Here is a tiny trained network, its code and every weight. The questions are about switching its units off for an input and a class, where a switched-off unit gives its printed mean instead of its output.

import numpy as np


def w(rows, s, z=0):
    codes = np.array(rows[::2]) - 128.0
    scale = np.full(codes.shape[1], s)
    scale[-1] = z or s
    return codes * scale


def f(y):
    return y / 2 * (1 + np.tanh(0.7978845608 * (y + 0.044715 * y**3)))


def log_softmax(a):
    a = a - a.max(-1, keepdims=True)
    return a - np.log(np.exp(a).sum(-1, keepdims=True))


def net(x, mask):
    res = np.array(x, float).reshape(1, 6) / 4 @ E
    y = f(res @ A[0][:, :-1].T + A[0][:, -1])
    res = res + np.where(mask, y, B[0][:, -1]) @ B[0][:, :-1]
    return log_softmax(res[-1] @ U[:, :-1].T + U[:, -1])


A, B = {}, {}
E = w([
[148,231,190,56,112,199,97,107,229],'x0',
[218,185,55,67,153,6,117,87,25],'x1',
[133,147,169,110,141,60,42,123,118],'x2',
[197,84,60,175,106,158,187,88,98],'x3',
[96,202,80,218,221,36,117,143,43],'x4',
[254,64,196,137,82,100,94,121,168],'x5',
],0.0078)
A[0] = w([
[112,77,94,55,111,151,145,117,116,97],'n0',
[115,95,132,121,124,120,114,130,127,128],'n1',
[193,106,82,149,124,145,150,106,103,78],'n2',
[105,128,133,137,119,250,170,133,191,143],'n3',
[137,135,132,133,120,165,124,113,141,122],'n4',
[121,98,121,165,134,103,149,139,109,206],'n5',
[145,122,118,126,125,125,132,125,131,111],'n6',
[119,124,111,132,128,134,132,140,136,58],'n7',
[115,111,118,107,121,149,137,129,131,163],'n8',
[127,90,166,123,120,124,112,130,154,112],'n9',
[126,160,136,139,150,113,142,145,152,1],'n10',
[117,136,129,130,122,113,134,120,137,69],'n11',
[110,103,111,134,126,120,132,123,104,54],'n12',
[123,115,86,162,134,128,150,125,89,122],'n13',
[120,211,112,133,146,121,131,121,123,138],'n14',
[108,176,76,162,147,125,148,119,83,137],'n15',
[117,150,104,150,136,137,130,120,120,29],'n16',
[113,154,103,147,133,123,138,121,100,70],'n17',
[118,166,130,138,126,129,121,130,120,64],'n18',
[122,84,107,166,130,105,136,132,95,101],'n19',
[113,112,123,109,117,149,139,123,126,134],'n20',
[115,123,115,92,125,143,149,130,127,89],'n21',
[122,130,131,124,127,121,132,140,140,80],'n22',
[121,100,163,149,126,110,120,144,133,104],'n23',
[125,117,123,148,129,122,132,135,110,191],'n24',
[130,120,137,123,117,161,123,124,147,51],'n25',
[140,125,131,133,121,180,117,106,162,77],'n26',
[155,122,124,139,122,132,147,126,128,29],'n27',
[128,126,135,141,135,129,143,145,128,172],'n28',
[175,98,99,132,121,137,150,125,112,60],'n29',
],0.027,0.005)
B[0] = w([
[67,192,169,134,118,138,170,134,81,162],'n0',
[75,145,138,118,123,109,161,122,142,139],'n1',
[227,172,112,120,114,164,188,130,63,176],'n2',
[4,121,25,124,126,182,237,133,122,253],'n3',
[93,112,147,135,136,94,95,139,116,157],'n4',
[108,79,102,140,130,130,126,114,199,172],'n5',
[149,139,123,86,128,136,146,133,128,135],'n6',
[116,114,127,140,120,116,156,141,129,132],'n7',
[92,142,112,121,138,132,120,121,118,151],'n8',
[120,126,42,159,137,173,102,130,116,166],'n9',
[112,139,166,107,119,109,126,126,92,140],'n10',
[129,128,148,151,115,133,132,126,120,127],'n11',
[93,113,124,132,133,115,177,144,119,147],'n12',
[108,156,78,99,117,140,212,124,77,179],'n13',
[126,190,172,127,123,138,55,128,81,186],'n14',
[99,59,57,160,140,148,94,131,189,204],'n15',
[84,109,126,119,142,77,171,139,147,147],'n16',
[101,96,117,110,115,152,134,126,198,164],'n17',
[137,139,163,118,113,79,138,132,113,144],'n18',
[85,56,116,159,144,115,171,136,179,173],'n19',
[98,133,113,96,121,130,109,137,130,148],'n20',
[97,137,98,131,126,123,102,122,78,143],'n21',
[147,138,90,139,121,101,117,87,128,129],'n22',
[87,125,105,112,118,155,87,133,162,149],'n23',
[128,89,106,101,126,136,119,129,179,151],'n24',
[85,127,156,148,142,107,115,123,148,158],'n25',
[87,121,154,116,129,104,70,131,151,174],'n26',
[172,136,131,119,118,119,120,109,122,136],'n27',
[159,107,74,114,126,105,89,102,118,139],'n28',
[197,131,170,129,137,100,135,123,117,159],'n29',
],0.026,0.032)
U = w([
[254,127,138,91,135,147,205,102,135,32],'0',
[135,210,155,80,127,163,127,127,99,152],'1',
[138,109,176,90,144,94,212,124,156,4],'2',
[94,102,64,111,145,172,177,132,183,204],'3',
[119,119,151,134,164,123,79,128,209,56],'4',
],0.0068,0.0045)

Each question gives the input, the list of numbers given to net, and the class t.
The units are the neurons (one row each of A and B). Each row of codes is followed by its name. A weight is (code - 128) times the scale printed after its matrix; where a second scale follows, it is the last column's (A, B and U).
mask holds one flag per neuron, in row order. A switched-off neuron (its flag False) gives its mean, the last column of its row in B, instead of its output. The means were averaged over made-up inputs and are rounded, as every weight is.
A unit's drop is (log p(t) with every unit on - log p(t) with that unit switched off) / (log p(t) with every unit on - log p(t) with every unit switched off).
The circuit of an input: a set's keep is (log p(t) with only the set's units on - log p(t) with every unit switched off) / (log p(t) with every unit on - log p(t) with every unit switched off). Starting from the 12 units with the biggest drops (on a tie, the unit counted first), units are removed one at a time, each time the one whose removal leaves the highest keep (on an exact tie, the one counted first), for as long as the keep stays at least 0.8.
units of the circuit, in order: the units of the circuit, biggest drop first
most important unit: the unit with the biggest drop
k most important neurons: the k neurons with the biggest drops, biggest first
drop when u is switched off: that unit's drop, to one decimal
input [3,7,3,-7,8,-4], class 4: most important unit	n15
input [4,3,-1,6,-5,8], class 0: units of the circuit, in order	n2, n29
input [7,1,7,0,-2,-2], class 1: units of the circuit, in order	n15, n3
input [6,2,-7,-5,4,7], class 1: units of the circuit, in order	n3, n15
input [5,7,-5,-2,1,-5], class 4: 3 most important neurons	n3, n15, n14
input [5,5,-4,-2,8,6], class 1: units of the circuit, in order	n3, n14
input [8,4,4,3,-3,0], class 4: units of the circuit, in order	n3, n13
input [-1,3,6,-8,1,-5], class 1: units of the circuit, in order	n14, n3
input [8,4,0,1,7,-8], class 4: units of the circuit, in order	n15, n3, n14
input [-1,3,7,-4,-3,-1], class 1: 2 most important neurons	n3, n15
input [-1,0,1,-4,7,8], class 4: 2 most important neurons	n3, n13
input [0,-2,4,-7,5,-8], class 4: drop when n3 is switched off	0.4
input [7,5,1,-8,-2,3], class 1: drop when n3 is switched off	0.1
input [4,4,4,4,-4,-1], class 1: drop when n3 is switched off	0.2
input [7,7,2,3,5,5], class 1: most important unit	n14
